[ -99  -97   41  185 -209 -163 -217 -161   47   37 -399 -143  707 -217
   90 -180 -169  114 -217    0  155  -63 -114  -12 -234 -106  -42  -95
  342 -200   72 -134  356  294 -139 -374  172] => (38)
[ -30  146  -40   62  -20   11 -135  -84  193   66  -80  139   -2  157
  105 -171 -185 -317  165  -24  -91  -48  -43   57  196  245  114  124
 -154  -68  297  -87 -127   85 -206  379 -108] => (166)
[ 110  204  116  149   56  148   81   16  -31   59   -4   76  -64  225
  -11  -72 -173 -131   13   83  -20  -72 -289  -57 -180   35  -40   57
   80 -146  117 -216   81   19 -372  331  220] => (38)
[  33  -88   37  190 -317 -128 -243   16  122  -16 -292 -259  553  -97
    9 -183 -276  206 -122  201  273   81 -189   66 -319 -203  -69  -38
  324 -163 -183   13  455  157  -91 -305  163] => (132)
[ 135  442 -335   -2 -320  -49   -3  134  193  223   95  180   26  223
  332  357  135  445    7 -123  247  176  292  304   67  -15  181 -121
 -168  162  -70  430 -233  208  229 -136   72] => (36)
[-253   21 -170  379 -170  133 -309 -118   62  161 -166  338  235   16
    2   11  -56 -227   74   46  -42 -256  267 -155   13  134   55   32
   60    9  268 -286  299   18 -163 -102   17] => (46)
[ 161 -168  -78  213  103   18  -41  -12  -30  161 -271   80 -199   96
  272 -114  -76  283   -5  -63  214  360  493  217   80   46  271    8
  110  122  133  -42  353  165  193 -236    5] => (99)
[   5 -176   46  385 -340 -139 -192  -77  229  -16 -227  -73  899 -114
   59   37 -267   29  -60  117  236   68 -253  -70 -144 -112 -148  -19
  298 -236 -229   65  405  202 -159 -350   12] => (36)
[ 115   28   33   72   67 -103 -172  301  117   24  219  151  158  348
   36 -211 -271 -152  -72  217 -151  -45  -59  611 -197  307   14  126
   -2   81  108  -95 -312  150 -423  229  134] => (166)
[  55 -172  203  232 -188  -42 -136 -118  222   27  -76 -284  743 -195
  130 -227 -260  355 -164   76  204 -390 -263 -104 -416 -137  -82   43
  321 -175 -191  -35  346  230 -220 -384  131] => (38)
[  64  276   52  125   98   47   53 -120  224  394  -44   67 -346  -54
  199   47  -83  625  -59  -34  119  141  281   83  213  -25  314 -125
  121  306  272  129  257   82  158   93    6] => (166)
[ -81  274 -151   78   69  123   57   32  176  207   87  361  -43  138
 -123   54  -43  -96  -47  174  136  131   94  138  -54  314  125  125
 -175   25  264 -171   -8   49 -305  442  203] => (99)
[  12  -23 -122  158 -130   84 -179   -1   34  162 -457   95 -296  267
  161 -152 -181  170  -58   19  291  194  298  203  177 -116  375  -76
  158  255  343  -98  437   85  135 -180    8] => (132)
[ 196 -137  106   68  274  152    4   47 -275 -278 -276   29   73  165
  173  -85  295  128  147  -55 -173  322  -85   72  102    9  -23   77
   67 -314  -74 -136  -14   88  291  144 -161] => (158)
[-137   53   46  178  -97  124 -134  195  196  275 -316  317 -149 -160
 -262  -34  -33   98  -33 -181  468  195  305 -110  -37  -23   31  -85
  -14  -76 -179  127  354  -69   57   49  307] => (166)
[ 140   63  -77   19 -231   87 -111  106   43  -63 -202 -133  -49   40
  426  -41 -466  122  257 -124 -146   28  105  291  -77 -174  201 -212
  -76   51 -208  146   93   50  -52 -265  176] => (99)
[ 125 -289    5  130 -208 -175 -238    4  -73 -157  -99  -78  547 -202
   75 -246 -400  191 -138  182  177  -44 -134   -4 -322  -12 -152  -77
  228 -329 -141 -216  157   64 -100 -425   69] => (46)
[ 116 -338  110  113  469  118   54   68 -352 -382 -144   99   -9  156
  123  -94   70  -44   80   23 -210  243 -231   30    0   34 -121   64
  103 -211   27 -294 -106  -57  219  117 -165] => (99)
[  12 -236  116  146 -193 -135  -67    7  112   15 -136 -301  438 -154
  180 -112 -321  104 -142  122  120  -10 -149  -22 -330 -123  -66 -105
  349 -181 -156  -49  356  347 -241 -308  244] => (132)
[  62 -220  165   78  283  118  -47  164 -390 -227 -181   22  -91   36
  110 -125   44  -42  -12  -21  -17  479 -202   49   12  -45  -94 -113
   32  -72  -21 -221  112   91  265  158   -1] => (46)
[ 225  -26 -480  293   11   40  -66  289 -551 -681 -154  567   16  235
 -529 -304  -27 -105 -176  -15  449  621 -182  497 -105 -246 -261   99
  -25 -408 -295  -60  116  -74  208  -93 -127] => (31)
[ -77  -93   87  274   85   45  -24    0  -48  286 -237  -34 -216  169
  348 -134 -168  346   46  -50  111   93  604   52  131  117  228  -46
  176  269  270  -66  132  289   86 -172   62] => (38)
[ -56  418  -44   67   44  -47   66   30  182  -34   10  143 -175  242
 -145  -51    3  -71  152  117 -145  139  234  118  -30  224   55   72
   33  -93  139  -14  -12   49 -275  382  147] => (99)
[ 199  175  174  279 -104  370  128   47 -152  535 -264  144 -642  241
  468  163  111  568  190 -184   99  213  574  394  235  -34  622  -28
 -210  134  209   82   80  242   71   48   49] => (158)
[  90  -40 -147  208  138   21  -64   47  163  -75  109  150   10  353
 -124  -81 -290 -375   97  257 -253   51 -179  510 -146  324   45  283
   27  -34  157    3 -121 -140 -568  407  284] => (36)
[  45   -1   69  132 -255 -309  -29 -127  154   27  180  105  498 -259
 -149  -73  -52  116 -167   72  101  -88 -164  -89 -246 -114 -177 -115
  248 -111 -188   63  306    1  108 -160   -4] => (158)
[-204  399  -65  137  150  264   36   89  137   19 -125  252 -251   81
 -347   53  -39   24  -58 -160  356   56  268 -100  -31   26  104 -130
    0   -9 -147  -61   96  -70  -32  -28  511] => (36)
[ -45 -281  129   77 -105  -43   14 -267  283  176  -16  -68  574 -494
   -6 -136 -285  362 -161   97  -18 -143  298 -194 -199  123  -17 -262
  250 -292   79 -200  293  343  -48 -196   24] => (36)
[ 110   41 -287  446  -81  269 -107  103 -269   41 -396  524   42  209
  136 -226 -131  219 -109 -177   62 -137  311  325 -103 -158   95   -7
  149  107  142 -106  404   79  233 -474 -249] => (46)
[ -78 -463  218  393 -355 -158 -305  -26  255  -75 -221 -255  541  -32
   69   32 -230 -124 -142  223  137 -154    2 -113 -383 -161  -78  -64
  251 -228 -184 -290  341  149 -159 -617  200] => (166)
[  54   94 -340  -84 -396  105 -141  234   88   93 -150  127   19  301
  223  202   -5  176  138 -116  358  365  -10  582  234  -83  241  -71
 -221 -163 -160  592 -168  -39  169 -123   11] => (31)
[  76  138   83   56   24  129   52   96  111  168    3   27  -89  270
  -23   23    8 -181  219   36  -62  -48   67   56  -68  222   37  148
  -55  -57  199  -31 -186  118 -283  414   81] => (31)
[-220  188  -20  452 -161  137  -63 -112  151  432 -451   46 -303  164
  273  -39 -329  253    5   81  584  249  361    3   82  -17  342  -64
  105  167  492   86  351  265   84 -208  -22] => (132)
[  93  202 -221   58 -315   27  -95  116   55  161 -147   83  -67  102
  330   74 -101  320  157 -211  138  200  143  336   64  -40  153  -76
 -211   12  -82  423 -202   14  121  -16   80] => (158)
[  -5  105 -107  197   47  105  -20  -11 -302  -55 -377  350  -72    6
   26 -197  135  237  -21   40   15  343  111   31  189   54  -82   83
   26 -128   57    3  218  165  228  292 -215] => (132)
[  -5  540 -388  186 -137    0 -220  117  184   61   75  399   41  271
 -130  -13 -127   31   44  333  311  400 -122  430 -113   36  -14  276
 -307  127  285  207   20 -343 -307  634  -85] => (132)
[  22 -150   61  240 -305  -62 -185   -6   86   25 -214 -194  598 -167
   17 -152 -319  112 -107  137  221  -86 -233  -64 -377 -128 -160  -11
  240 -271 -188  -91  330  246 -275 -196  171] => (36)
[ 132 -306   -5  132  158  164  -99  172 -360 -102 -191  214   -3  212
  -60 -126   81 -214  -29    2  205  270 -434  -65  -78  -23 -128   22
  100 -229   55 -302  147  -86  275  162   67] => (38)
[  41 -417  365  110  338  182   67  145 -403 -224 -165 -161  180  209
  239 -177   60  -86   16 -165 -390  127 -267   28   85   47 -142 -111
  144 -255 -166 -371 -137  165  176   86  -22] => (36)
[  86  -89  105  162  180  147  -61  132 -339 -225 -278  113  105  233
   92 -144   58  -40    6   17    4  344 -154   58   32   -7 -112  -13
  134 -215  -87 -197  101   76  211   58  -38] => (132)
[  76   24   59  305  321  184  124   97 -327 -265 -223  152 -198   61
  235 -429  110  332   23 -215 -135   36 -205  -22   94  -17   57  102
  -69 -161  -49 -298  176  139  266  135 -126] => (38)
[ 128  592 -170 -108 -213  -26  -91   -4  291  296 -177   -9 -152  112
  165  174  -58  318  263 -204  213  -86  376  123  265  -34  389  -85
  -98  171 -152  373 -272  102  126 -110  229] => (158)
[ 251 -209  233  124  303  185  -19   67 -386 -156 -505  104 -274    4
  168 -227 -126    4  165    1 -163  349 -266   31   76   -6   93  -26
   53 -109   68 -334  194  -12  403  215   11] => (166)
[ 198  329 -451   79 -124  133 -178  -42  115   56 -334  152   89  108
  236  -10 -150  402   -4 -227  422  178  -29  291  -30 -188   43    4
 -122  -30  -18  471 -178  174  181  100    2] => (36)
[   6 -226 -176  249  -78   25 -412  235  130   84 -105 -278  458  126
  434 -247 -422  274  271 -185 -267 -256  148  593  -99   72   10  151
 -123   -6 -162  268 -504 -136 -344 -213   -7] => (158)
[-191  -84   -4    3 -209  -29 -124 -162   12  -72 -460 -494  635 -189
 -117 -146 -294  212 -101  -52 -206 -211   81  -47 -327 -172 -293  -82
  401 -113  -26  -28    0  191 -329 -166  183] => (99)
[ -10  279   25  118  -94   92  -36   97  119  115  -14  258   17  341
    6  -52 -248 -380  108   86   80  -88  -42   62  -52  139   85   52
   10  -49  218 -133   41   89 -396  241   47] => (46)
[  30  220   17  139  -12   70  -49   51  102  135  -24  235   92  248
 -106  -76  -17 -297   64    9   -4  -80   23   58 -143  268   37  101
   45  -81  182 -182   34   81 -265  184  155] => (99)
[ -83  139 -168  107   62  195  -66   74  195  192 -204  457  -94 -136
 -165   91   52  110  -97 -133  389  -17  171  -74   12   23  203  -88
 -128    6   52  -48   96   65  136   29  216] => (46)
[-160  265  -42  205  -51  306    2  138  354  160 -189  179 -209   72
 -261   85 -109  -29   34 -124  371   13  207 -141  -42  100  179  -49
 -131   -1 -238   -8  199  -25 -111  -28  538] => (99)
[-101  323   17  146  -13    4 -208   89   21  160  -32  309  109  273
 -178  -74  -76 -489  136   54  270  258  141   90  -76  296   74   21
  -93   60  381 -278  -87    4 -119  299  185] => (158)
[  46  209   24   57   52   35   15   67  205   68  104  131  -86  344
 -158   -3  -51 -176  129  165   60  224   74   71  123  329  146   65
 -113  122  332 -233  -77  -97  -85  380   74] => (31)
[-148  333 -142  153  114  314    6   13  169   53 -356  277   41   22
 -236  -27   97   60 -109 -235  419  297  172   -9   48   93  176    7
 -140  -92 -112  -52  203    8   82  144  485] => (132)
[  32 -290   97  211 -331  -84 -209  -31  102  191 -252 -247  495 -202
  251 -156 -196  330 -151   -7  104 -166  -92  -17 -275 -168  -40   -7
  207  -83  -79  -89  383  146  -28 -316   53] => (166)
[  55  220 -280  133  202  315 -183   28  269  143  -91  350   48 -361
 -310   87   27  350  -67 -361  553  152 -424    9    2 -197  -93 -189
   41 -298 -167  629   53  -31  184  135   70] => (36)
[ 128  352  -20   20   -9  -71   79   23  126   41   72  254 -221  132
 -124  -96   57   44   98    5   45   48  262   45   18  223   90   93
  -98   83  217  -22  -53   99 -113  369   22] => (31)
[ -45  664 -458 -145 -285  -65  -31   65  100   69   53  -16 -220  169
  577  -28  -24  432  141 -293  173  107  225  233  250   60  171   35
 -398  271 -123  579 -287  163  135   51  100] => (38)
[ 118 -279   12  257 -254   23 -316   40   11   73 -127 -205  570   11
  128 -136 -352  -29  -58  211   95 -130 -153   89 -259  -25  -65   -2
  226 -239 -160 -197  267  136 -219 -459   75] => (46)
[ 107  396    9  -47  101  115   27   58  182  -66  174  -32   61  336
 -251  -30   86 -128 -111   48 -203   -7  -57  167 -157  375 -132  119
   78  -28  174  -23 -200   21 -489  256  226] => (46)
[ 107  -18 -151  117 -228   64 -157  155  -44  155  -91   54 -188  210
  320   96 -213  278  141 -187  291  226  150  339  131  -26  147 -116
 -160  100  -12  380 -288  -22  161 -141   71] => (31)
[  30   97 -230  113 -319   97  -64  181  125  165 -298   56  -79   30
  370   61 -165  225  112 -266  207  231  112  249  -63  -93  200 -156
 -387  -70 -130  184  -62  -40  181  -43  287] => (31)
[ -72  -76   64  282  -42  118  -88  -38    9  393 -221   89 -286  273
  292  -10 -177  137  -57   91  156   43  494   52   23   67  208  -52
   55  271  345 -172  202   85  -25  -93  117] => (38)
[ -66   18  141  120  158   97  -86  -50   36  302  -71   29 -268   73
  182  -52   74  380  -38   62  278  402  340  190  169   89  346 -118
   43  231  358    1  245  132  348   81  -18] => (46)
[  22  -94   21  162  299   45  -10   88 -428 -310 -337   72   19  155
  146 -182  224  118  118  -61  -71  648  -51   56   52   82 -208  108
   31 -234    1 -105   15   -8  340  333 -114] => (99)
[  72  -28   44  148  126   55  -96    9    6  423 -237   46 -471  152
  338  -79  -85  305   82   -7  163  197  367  203  140  -25  400   -9
  107  281  332  -58  267  118  237  125   61] => (166)
[  -3  323 -385   46 -186  161 -108   97  151  301 -123  365 -232  312
   96  310   26   19   30 -158  188  281  355  266  111    9  148 -157
 -125  256   82  293  -24  -11  141  107  240] => (99)
[-188  444   49   53   89   15  107  -14  187  173   71  137 -183  155
 -101  -57   -7 -163  116   17 -155  -67  211 -114   19  328   69   29
  -55   65  364 -162 -105   92 -314  477  213] => (38)
[-192  451  -14  225    5  355    1  -12  210  239 -447  376 -103  -64
 -317  131  -63   65   42 -147  341    4  291 -251  -30    5  190 -211
   33 -126  -23 -118  256   62   38   72  507] => (36)
[ -66 -280  121   66  332  141  -50   93 -305 -120   59 -162  107  172
   90 -149  220 -152  -10   62 -168  286  -97   -4   -3   57 -150   25
   30  -81  -66 -418   40   81  224  235   -6] => (158)
[  54  114 -267  155 -319  312 -167  152  -18   11 -238 -103   -4  307
  306  -75  -79  152    3 -138   62   25   48  252  -72   42    3   57
 -156  -62 -181  206  -17  159  -61 -200  167] => (132)
[-354  614 -184  -57   68   87   16  -60  111  -12 -486  129 -430 -356
  -58 -104   97  336  -99 -198  -66   25  313 -236   53  -37  -30 -172
   17 -186  -44  102  223  240  -93  190  326] => (166)
[  16 -339  238  170  -13   27  -91   26 -207  114 -422  -35 -273  184
  221 -116 -210  182  -55   12   55  462  291  132  171   18   97  -92
  326  323  224   13  425  -12   -6  -12  133] => (132)
[ 243 -430  305  359  146   38  -64  182 -110  129 -189 -116  -40  171
  486  135   29  193  237    1 -206  376   42  507  -13  140  342   42
  104 -165  -16   23   34  132  -76 -156  214] => (99)
